Below are the code and all the weights of a small trained network. Each question names an input and a class and asks about switching units off, where a switched-off unit gives its printed mean instead of its output.

import numpy as np


def w(rows, s, z=0):
    codes = np.array(rows[::2]) - 128.0
    scale = np.full(codes.shape[1], s)
    scale[-1] = z or s
    return codes * scale


def f(y):
    return np.maximum(y, 0)


def log_softmax(a):
    a = a - a.max(-1, keepdims=True)
    return a - np.log(np.exp(a).sum(-1, keepdims=True))


def net(x, mask):
    res = np.array(x, float).reshape(1, 6) / 4 @ E
    y = f(res @ A[0][:, :-1].T + A[0][:, -1])
    res = res + np.where(mask, y, B[0][:, -1]) @ B[0][:, :-1]
    return log_softmax(res[-1] @ U[:, :-1].T + U[:, -1])


A, B = {}, {}
E = w([
[80,72,76,254,137],'x0',
[133,129,128,130,132],'x1',
[149,56,231,165,104],'x2',
[213,94,80,125,29],'x3',
[123,126,128,126,125],'x4',
[128,128,128,128,128],'x5',
],0.0089)
A[0] = w([
[87,133,4,169,150,127],'n0',
[161,117,240,76,105,140],'n1',
[186,107,81,128,47,133],'n2',
[135,128,137,124,120,127],'n3',
[147,130,139,151,133,91],'n4',
[132,167,108,86,130,170],'n5',
[108,105,101,169,129,135],'n6',
[116,53,177,214,118,56],'n7',
[121,75,173,189,117,75],'n8',
[130,145,96,86,142,165],'n9',
[137,207,85,18,132,202],'n10',
[124,92,165,172,117,88],'n11',
[143,131,149,72,131,199],'n12',
[101,152,61,165,127,127],'n13',
[139,174,99,67,138,182],'n14',
[200,89,66,119,35,135],'n15',
[163,120,247,83,104,133],'n16',
[52,145,181,121,226,254],'n17',
[127,132,125,99,139,120],'n18',
[133,139,174,112,153,153],'n19',
[137,153,114,116,116,100],'n20',
[123,131,71,137,121,128],'n21',
[120,122,88,135,143,130],'n22',
[112,170,70,117,131,210],'n23',
[111,126,93,134,167,152],'n24',
],0.015,0.0051)
B[0] = w([
[96,141,46,81,69,210],'n0',
[181,123,127,43,91,208],'n1',
[170,36,97,144,139,204],'n2',
[128,121,129,110,133,137],'n3',
[126,119,129,128,138,135],'n4',
[132,133,144,158,167,183],'n5',
[90,139,78,139,149,170],'n6',
[132,139,185,184,209,201],'n7',
[139,132,176,168,185,183],'n8',
[123,124,136,158,157,176],'n9',
[130,130,178,207,217,253],'n10',
[144,130,158,153,170,168],'n11',
[185,132,182,115,142,187],'n12',
[109,129,82,106,89,177],'n13',
[125,136,154,171,179,203],'n14',
[181,11,94,153,136,222],'n15',
[161,129,136,88,44,209],'n16',
[55,253,180,86,115,243],'n17',
[133,135,137,150,124,149],'n18',
[117,128,164,165,72,166],'n19',
[121,110,139,144,134,146],'n20',
[89,106,112,167,92,162],'n21',
[110,128,108,118,109,153],'n22',
[71,136,75,132,158,197],'n23',
[119,153,93,92,150,165],'n24',
],0.042,0.015)
U = w([
[81,213,191,178,191,250],'0',
[138,70,137,195,215,208],'1',
[144,200,197,49,25,25],'2',
[211,71,135,66,52,70],'3',
[25,188,69,64,91,26],'4',
[108,89,2,150,64,91],'5',
],0.0062,0.0016)

Each question gives the input, the list of numbers given to net, and the class t.
The units are the neurons (one row each of A and B). Each row of codes is followed by its name. A weight is (code - 128) times the scale printed after its matrix; where a second scale follows, it is the last column's (A, B and U).
mask holds one flag per neuron, in row order. A switched-off neuron (its flag False) gives its mean, the last column of its row in B, instead of its output. The means were averaged over made-up inputs and are rounded, as every weight is.
A unit's drop is (log p(t) with every unit on - log p(t) with that unit switched off) / (log p(t) with every unit on - log p(t) with every unit switched off).
The circuit of an input: a set's keep is (log p(t) with only the set's units on - log p(t) with every unit switched off) / (log p(t) with every unit on - log p(t) with every unit switched off). Starting from the 12 units with the biggest drops (on a tie, the unit counted first), units are removed one at a time, each time the one whose removal leaves the highest keep (on an exact tie, the one counted first), for as long as the keep stays at least 0.8.
units of the circuit, in order: the units of the circuit, biggest drop first
k most important neurons: the k neurons with the biggest drops, biggest first
drop when u is switched off: that unit's drop, to one decimal
input [1,-8,-7,2,7,8], class 5: units of the circuit, in order -> [n0]
input [6,1,1,0,-7,6], class 0: 2 most important neurons -> [n7 n15]
input [1,6,-2,6,4,-3], class 5: 2 most important neurons -> [n10 n7]
input [0,-1,7,-7,-3,5], class 2: 3 most important neurons -> [n10 n16 n1]
input [6,1,0,-2,-1,-3], class 4: 2 most important neurons -> [n10 n0]
input [7,7,1,-4,-1,-5], class 0: 2 most important neurons -> [n7 n8]
input [0,-1,7,-6,-7,1], class 2: 2 most important neurons -> [n10 n16]
input [1,-4,0,-1,5,-2], class 4: 2 most important neurons -> [n10 n7]
input [-3,-2,3,0,0,-5], class 2: 2 most important neurons -> [n15 n2]
input [1,8,-4,6,6,5], class 5: 2 most important neurons -> [n7 n0]
input [0,-5,6,3,-1,-8], class 3: 3 most important neurons -> [n10 n16 n1]
input [3,8,0,-8,-5,3], class 4: drop when n10 is switched off -> 0.5
input [-3,3,6,2,-3,0], class 3: drop when n18 is switched off -> 0.0
input [0,2,1,-4,7,-5], class 2: most important neuron -> [n10]
input [-4,8,3,1,-8,-7], class 3: drop when n17 is switched off -> 0.5
input [0,-2,1,-8,-2,-6], class 2: drop when n7 is switched off -> 0.1
